Below are the code and all the weights of a small trained network. Each question names an input and a class and asks about switching units off, where a switched-off unit gives its printed mean instead of its output.

import numpy as np


def w(rows, s, z=0):
    codes = np.array(rows[::2]) - 128.0
    scale = np.full(codes.shape[1], s)
    scale[-1] = z or s
    return codes * scale


def f(y):
    return np.maximum(y, 0)


def log_softmax(a):
    a = a - a.max(-1, keepdims=True)
    return a - np.log(np.exp(a).sum(-1, keepdims=True))


def net(x, mask):
    res = np.array(x, float).reshape(1, 6) / 4 @ E
    y = f(res @ A[0][:, :-1].T + A[0][:, -1])
    res = res + np.where(mask, y, B[0][:, -1]) @ B[0][:, :-1]
    return log_softmax(res[-1] @ U[:, :-1].T + U[:, -1])


A, B = {}, {}
E = w([
[223,111,143],'x0',
[114,3,163],'x1',
[119,129,254],'x2',
[177,169,232],'x3',
[81,102,42],'x4',
[228,82,115],'x5',
],0.0048)
A[0] = w([
[76,118,147,177],'neuron 0',
[149,143,156,145],'neuron 1',
[84,117,38,144],'neuron 2',
[243,185,170,109],'neuron 3',
[125,61,100,210],'neuron 4',
[131,44,88,246],'neuron 5',
[170,251,21,107],'neuron 6',
[194,85,142,252],'neuron 7',
[158,150,178,171],'neuron 8',
[188,35,154,249],'neuron 9',
[10,181,163,104],'neuron 10',
[92,173,187,174],'neuron 11',
[127,79,103,239],'neuron 12',
[101,139,148,117],'neuron 13',
[28,176,159,165],'neuron 14',
[172,211,75,152],'neuron 15',
[105,126,111,87],'neuron 16',
],0.011,0.0027)
B[0] = w([
[93,124,130,180],'neuron 0',
[156,139,148,174],'neuron 1',
[40,136,108,207],'neuron 2',
[254,141,169,252],'neuron 3',
[102,170,107,199],'neuron 4',
[91,189,105,223],'neuron 5',
[138,79,12,232],'neuron 6',
[146,188,155,234],'neuron 7',
[171,150,163,208],'neuron 8',
[154,209,113,254],'neuron 9',
[95,46,178,220],'neuron 10',
[127,75,168,213],'neuron 11',
[99,167,120,196],'neuron 12',
[122,104,133,152],'neuron 13',
[82,65,163,221],'neuron 14',
[166,103,72,206],'neuron 15',
[105,129,121,141],'neuron 16',
],0.032,0.0054)
U = w([
[94,34,182,152],'0',
[91,196,187,185],'1',
[195,160,168,78],'2',
[44,137,126,2],'3',
[109,206,87,109],'4',
[150,89,2,198],'5',
],0.0069,0.004)

Each question gives the input, the list of numbers given to net, and the class t.
The units are the neurons (one row each of A and B). Each row of codes is followed by its name. A weight is (code - 128) times the scale printed after its matrix; where a second scale follows, it is the last column's (A, B and U).
mask holds one flag per neuron, in row order. A switched-off neuron (its flag False) gives its mean, the last column of its row in B, instead of its output. The means were averaged over made-up inputs and are rounded, as every weight is.
A unit's drop is (log p(t) with every unit on - log p(t) with that unit switched off) / (log p(t) with every unit on - log p(t) with every unit switched off).
The circuit of an input: a set's keep is (log p(t) with only the set's units on - log p(t) with every unit switched off) / (log p(t) with every unit on - log p(t) with every unit switched off). Starting from the 12 units with the biggest drops (on a tie, the unit counted first), units are removed one at a time, each time the one whose removal leaves the highest keep (on an exact tie, the one counted first), for as long as the keep stays at least 0.8.
units of the circuit, in order: the units of the circuit, biggest drop first
unit that matters most: the unit with the biggest drop
k most important neurons: the k neurons with the biggest drops, biggest first
drop when u is switched off: that unit's drop, to one decimal
input [1,2,4,3,-5,-4], class 0: units of the circuit, in order => neuron 11; neuron 5
input [-8,-2,-6,-5,4,-2], class 3: units of the circuit, in order => neuron 2
input [-2,5,-2,-5,-1,-2], class 3: units of the circuit, in order => neuron 3; neuron 2
input [-1,0,-8,4,-6,0], class 5: units of the circuit, in order => neuron 6; neuron 15
input [-6,4,8,5,-7,0], class 0: 3 most important neurons => neuron 11; neuron 10; neuron 14
input [1,8,7,-7,-5,2], class 4: units of the circuit, in order => neuron 9; neuron 5
input [-8,7,-5,-7,-4,2], class 3: 3 most important neurons => neuron 2; neuron 3; neuron 7
input [4,-3,-2,8,6,0], class 5: 3 most important neurons => neuron 6; neuron 15; neuron 9
input [-6,1,-5,-6,3,1], class 3: 3 most important neurons => neuron 2; neuron 3; neuron 9
input [-8,-4,-8,3,8,-7], class 5: 3 most important neurons => neuron 6; neuron 15; neuron 11
input [7,-6,-5,6,7,-3], class 5: drop when neuron 9 is switched off => 0.0
input [-1,-7,-1,7,-1,-6], class 0: drop when neuron 10 is switched off => 0.1
input [0,-7,-1,7,-4,0], class 2: drop when neuron 3 is switched off => 1.6
input [6,8,6,-6,-7,2], class 4: unit that matters most => neuron 9
